Below is a small trained network, with its code and all its weights. Each question gives an input and a target symbol and asks what happens when units are switched off, that is, made to give their printed mean instead of their output.

import numpy as np


def w(rows, s, z=0):
    codes = np.array(rows[::2]) - 128.0
    scale = np.full(codes.shape[1], s)
    scale[-1] = z or s
    return codes * scale


def norm(h):
    return h / np.sqrt((h * h).mean(-1, keepdims=True) + 1e-5)


def f(y):
    return y / 2 * (1 + np.tanh(0.7978845608 * (y + 0.044715 * y**3)))


def softmax(a):
    e = np.exp(a - a.max(-1, keepdims=True))
    return e / e.sum(-1, keepdims=True)


def log_softmax(a):
    a = a - a.max(-1, keepdims=True)
    return a - np.log(np.exp(a).sum(-1, keepdims=True))


def net(x, mask):
    ids = ['αγδεζξπτφψω'.index(c) for c in x.split()]
    T = len(ids)
    res = E[ids] + P[:T]
    q, k, v = (norm(res) @ M[0].T for M in (Q, K, V))
    z = softmax(np.where(np.tri(T) > 0, q @ k.T / 4**0.5, -1e9)) @ v
    res = res + np.where(mask[0], z, O[0][:, -1]) @ O[0][:, :-1]
    y = f(norm(res) @ A[0][:, :-1].T + A[0][:, -1])
    res = res + np.where(mask[1:13], y, B[0][:, -1]) @ B[0][:, :-1]
    return log_softmax(norm(res)[-1] @ U[:, :-1].T + U[:, -1])


Q, K, V, O, A, B = {}, {}, {}, {}, {}, {}
E = w([
[99,167,126,173,81],'α',
[189,132,115,112,121],'γ',
[124,145,220,167,134],'δ',
[178,113,127,99,156],'ε',
[196,166,125,177,182],'ζ',
[88,4,68,108,99],'ξ',
[105,165,74,160,118],'π',
[144,148,108,72,93],'τ',
[141,146,110,111,165],'φ',
[85,183,74,176,120],'ψ',
[141,115,145,116,159],'ω',
],0.021)
P = w([
[3,56,219,130,119],'0',
[24,81,181,144,117],'1',
[33,91,191,139,115],'2',
[40,103,172,140,98],'3',
[43,101,178,136,95],'4',
[35,97,179,137,95],'5',
[38,70,210,104,98],'6',
],0.0042)
Q[0] = w([
[157,154,79,144,198],'h1',
[145,137,37,46,254],'h1',
[153,157,181,159,96],'h1',
[123,119,57,98,50],'h1',
],0.0084)
K[0] = w([
[207,214,109,154,249],'h1',
[127,213,126,57,163],'h1',
[100,128,116,170,117],'h1',
[92,66,25,83,113],'h1',
],0.011)
V[0] = w([
[142,39,23,176,211],'h1',
[119,151,234,255,54],'h1',
[191,212,167,196,177],'h1',
[157,6,98,197,66],'h1',
],0.0078)
O[0] = w([
[96,52,254,168,109,153],'h1',
[121,138,22,194,97,139],'h1',
[169,29,97,19,135,253],'h1',
[208,107,166,209,30,23],'h1',
],0.0069,0.0038)
A[0] = w([
[134,131,158,130,215,209],'n1',
[93,152,50,126,113,247],'n2',
[84,159,113,153,72,188],'n3',
[101,6,159,121,152,29],'n4',
[126,115,133,227,118,1],'n5',
[156,228,169,123,90,143],'n6',
[61,135,128,172,54,182],'n7',
[111,179,170,152,101,24],'n8',
[132,163,97,78,141,96],'n9',
[185,106,133,180,143,89],'n10',
[106,91,128,68,108,92],'n11',
[124,139,215,161,123,166],'n12',
],0.011,0.0026)
B[0] = w([
[80,101,80,82,61,254],'n1',
[219,152,186,129,106,245],'n2',
[171,85,121,72,158,213],'n3',
[127,192,108,133,102,242],'n4',
[73,133,152,246,227,157],'n5',
[124,194,107,107,54,157],'n6',
[82,72,118,90,135,227],'n7',
[206,148,75,129,143,128],'n8',
[83,180,122,135,253,163],'n9',
[96,87,131,85,119,157],'n10',
[140,108,77,131,226,162],'n11',
[196,174,169,218,126,152],'n12',
],0.0077,0.0051)
U = w([
[175,120,236,119,116,57],'α',
[113,169,179,108,27,131],'γ',
[106,141,79,175,172,41],'δ',
[70,152,195,54,197,131],'ε',
[158,145,40,121,48,233],'ζ',
[93,37,154,171,94,102],'ξ',
[228,147,134,156,194,238],'π',
[212,154,158,85,30,3],'τ',
[152,43,81,66,118,178],'φ',
[127,148,155,154,163,18],'ψ',
[139,253,135,65,109,218],'ω',
],0.011,0.003)

Each question gives the input, a string of symbols that net reads in full, and the target symbol t.
The units are the heads (4 rows each of Q, K, V and O) and the neurons (one row each of A and B). Each row of codes is followed by its name. A weight is (code - 128) times the scale printed after its matrix; where a second scale follows, it is the last column's (O, A, B and U).
mask holds one flag per unit, heads first, then neurons. A switched-off unit (its flag False) gives its mean, the last column of its rows in O or B, instead of its output. The means were averaged over made-up inputs and are rounded, as every weight is.
A unit's drop is (log p(t) with every unit on - log p(t) with that unit switched off) / (log p(t) with every unit on - log p(t) with every unit switched off).
The circuit of an input: a set's keep is (log p(t) with only the set's units on - log p(t) with every unit switched off) / (log p(t) with every unit on - log p(t) with every unit switched off). Starting from the 12 units with the biggest drops (on a tie, the unit counted first), units are removed one at a time, each time the one whose removal leaves the highest keep (on an exact tie, the one counted first), for as long as the keep stays at least 0.8.
units of the circuit, in order: the units of the circuit, biggest drop first
k most important neurons: the k neurons with the biggest drops, biggest first
drop when u is switched off: that unit's drop, to one decimal
input ζ δ φ φ π, target ε: units of the circuit, in order -> (h1)
input ψ ε γ, target τ: 2 most important neurons -> (n7; n3)
input ψ δ ε ω, target π: units of the circuit, in order -> (h1; n2; n1)
input ψ δ γ, target π: units of the circuit, in order -> (n1; h1)
input α ξ τ ψ ε, target ε: 2 most important neurons -> (n9; n2)
input ψ φ π, target ε: 2 most important neurons -> (n1; n2)
input π φ ψ ψ ψ π τ, target ω: units of the circuit, in order -> (h1; n9)
input τ γ ψ, target ω: 2 most important neurons -> (n2; n1)
input π ω π, target ξ: 2 most important neurons -> (n7; n5)
input δ δ ψ φ δ ω, target π: 2 most important neurons -> (n2; n1)
input δ π ζ τ γ, target ω: units of the circuit, in order -> (h1; n9; n3)
input ψ δ δ γ, target π: units of the circuit, in order -> (n1; n9)
input ζ ψ γ ψ π ψ, target φ: 2 most important neurons -> (n7; n3)
input ζ ω ζ φ τ, target ω: units of the circuit, in order -> (h1)
input ω π ω, target γ: 2 most important neurons -> (n1; n12)
input ω ζ δ, target π: 2 most important neurons -> (n2; n5)
input γ δ ζ π, target φ: 4 most important neurons -> (n7; n3; n4; n12)
input τ γ π, target ω: 4 most important neurons -> (n2; n6; n1; n11)
input ζ ψ ζ ψ, target φ: 4 most important neurons -> (n7; n2; n3; n4)
input ω ω γ ζ π ζ α, target ζ: 2 most important neurons -> (n7; n3)
input τ π τ π, target ω: drop when h1 is switched off -> 1.4
input γ α ω, target ζ: drop when n4 is switched off -> 0.1
input φ ψ ζ π, target φ: drop when n5 is switched off -> 0.2
